Below is a small trained network, with its code and all its weights. Each question gives an input and a class and asks what happens when units are switched off, that is, made to give their printed mean instead of their output.

import numpy as np


def w(rows, s, z=0):
    codes = np.array(rows[::2]) - 128.0
    scale = np.full(codes.shape[1], s)
    scale[-1] = z or s
    return codes * scale


def f(y):
    return y / 2 * (1 + np.tanh(0.7978845608 * (y + 0.044715 * y**3)))


def log_softmax(a):
    a = a - a.max(-1, keepdims=True)
    return a - np.log(np.exp(a).sum(-1, keepdims=True))


def net(x, mask):
    res = np.array(x, float).reshape(1, 3) / 4 @ E
    y = f(res @ A[0][:, :-1].T + A[0][:, -1])
    res = res + np.where(mask, y, B[0][:, -1]) @ B[0][:, :-1]
    return log_softmax(res[-1] @ U[:, :-1].T + U[:, -1])


A, B = {}, {}
E = w([
[89,44,199,125,14,119],'x0',
[2,176,105,121,130,126],'x1',
[80,23,187,118,225,138],'x2',
],0.0043)
A[0] = w([
[147,174,112,132,77,125,96],'N1',
[129,126,127,125,127,130,56],'N2',
[128,127,127,126,127,126,43],'N3',
[133,126,129,126,126,128,54],'N4',
[108,80,144,128,177,124,107],'N5',
[104,72,142,130,183,128,108],'N6',
[151,188,116,129,67,125,108],'N7',
[76,141,119,125,128,134,86],'N8',
[148,178,109,127,206,133,106],'N9',
[247,78,137,125,129,122,98],'N10',
[125,124,132,126,133,128,69],'N11',
[143,167,111,131,83,127,96],'N12',
[105,88,145,124,65,134,112],'N13',
[118,107,141,128,153,125,96],'N14',
[97,77,146,126,52,133,105],'N15',
[129,128,126,133,129,131,253],'N16',
[141,153,108,129,173,132,107],'N17',
[129,124,121,128,127,132,242],'N18',
[103,87,148,126,64,129,103],'N19',
[145,174,113,134,78,125,101],'N20',
[36,161,118,124,129,121,101],'N21',
[35,162,119,123,129,123,99],'N22',
[149,174,107,125,201,135,105],'N23',
[100,68,145,133,188,130,109],'N24',
],0.016,0.0047)
B[0] = w([
[155,138,118,107,159,152,176],'N1',
[123,123,124,138,155,137,96],'N2',
[124,120,121,143,166,143,93],'N3',
[125,116,122,140,160,143,96],'N4',
[153,145,113,104,146,149,192],'N5',
[162,150,113,100,148,152,209],'N6',
[172,145,113,94,144,154,204],'N7',
[130,119,131,152,136,153,145],'N8',
[176,107,128,152,153,85,225],'N9',
[148,106,144,195,91,199,253],'N10',
[124,124,122,135,155,139,102],'N11',
[149,135,118,111,156,149,162],'N12',
[160,115,126,142,144,94,195],'N13',
[133,133,120,122,148,141,134],'N14',
[173,111,124,150,157,88,218],'N15',
[162,150,128,91,3,91,237],'N16',
[145,114,132,140,148,108,165],'N17',
[152,145,130,100,36,100,225],'N18',
[161,114,128,147,156,96,195],'N19',
[156,138,117,105,152,150,176],'N20',
[147,112,140,168,100,175,217],'N21',
[149,110,140,169,101,177,217],'N22',
[169,105,130,150,156,90,217],'N23',
[171,153,110,95,146,156,223],'N24',
],0.05,0.0039)
U = w([
[160,94,126,155,166,2,122],'0',
[146,195,88,9,163,179,115],'1',
[108,99,165,205,85,206,107],'2',
[55,160,146,54,66,45,252],'3',
[64,120,136,134,202,138,96],'4',
[66,125,133,133,179,135,101],'5',
[81,121,136,131,194,132,100],'6',
],0.0076,0.0027)

Each question gives the input, the list of numbers given to net, and the class t.
The units are the neurons (one row each of A and B). Each row of codes is followed by its name. A weight is (code - 128) times the scale printed after its matrix; where a second scale follows, it is the last column's (A, B and U).
mask holds one flag per neuron, in row order. A switched-off neuron (its flag False) gives its mean, the last column of its row in B, instead of its output. The means were averaged over made-up inputs and are rounded, as every weight is.
A unit's drop is (log p(t) with every unit on - log p(t) with that unit switched off) / (log p(t) with every unit on - log p(t) with every unit switched off).
The circuit of an input: a set's keep is (log p(t) with only the set's units on - log p(t) with every unit switched off) / (log p(t) with every unit on - log p(t) with every unit switched off). Starting from the 12 units with the biggest drops (on a tie, the unit counted first), units are removed one at a time, each time the one whose removal leaves the highest keep (on an exact tie, the one counted first), for as long as the keep stays at least 0.8.
circuit, biggest first: the units of the circuit, biggest drop first
most important unit: the unit with the biggest drop
top k neurons: the k neurons with the biggest drops, biggest first
drop when u is switched off: that unit's drop, to one decimal
input [-3,-7,6], class 2: circuit, biggest first : [N10]
input [-2,0,-3], class 3: top 2 neurons : [N24, N6]
input [-3,-1,4], class 1: circuit, biggest first : [N24, N6]
input [6,6,-2], class 0: top 3 neurons : [N15, N10, N19]
input [-4,8,7], class 2: top 4 neurons : [N22, N21, N7, N8]
input [-8,5,-8], class 0: top 3 neurons : [N9, N23, N17]
input [0,5,5], class 1: top 2 neurons : [N10, N24]
input [-3,-6,6], class 1: top 3 neurons : [N24, N6, N5]
input [8,0,-8], class 0: top 4 neurons : [N15, N19, N13, N24]
input [-5,7,1], class 2: top 2 neurons : [N22, N21]
input [8,1,7], class 0: top 3 neurons : [N15, N19, N13]
input [0,-8,-8], class 1: top 3 neurons : [N7, N1, N20]
input [-6,7,0], class 2: top 3 neurons : [N22, N21, N15]
input [-7,5,-6], class 0: most important unit : N9
input [7,3,3], class 0: drop when N21 is switched off : 0.0
input [-6,8,3], class 2: drop when N21 is switched off : 1.2
input [6,4,0], class 0: drop when N15 is switched off : 0.1
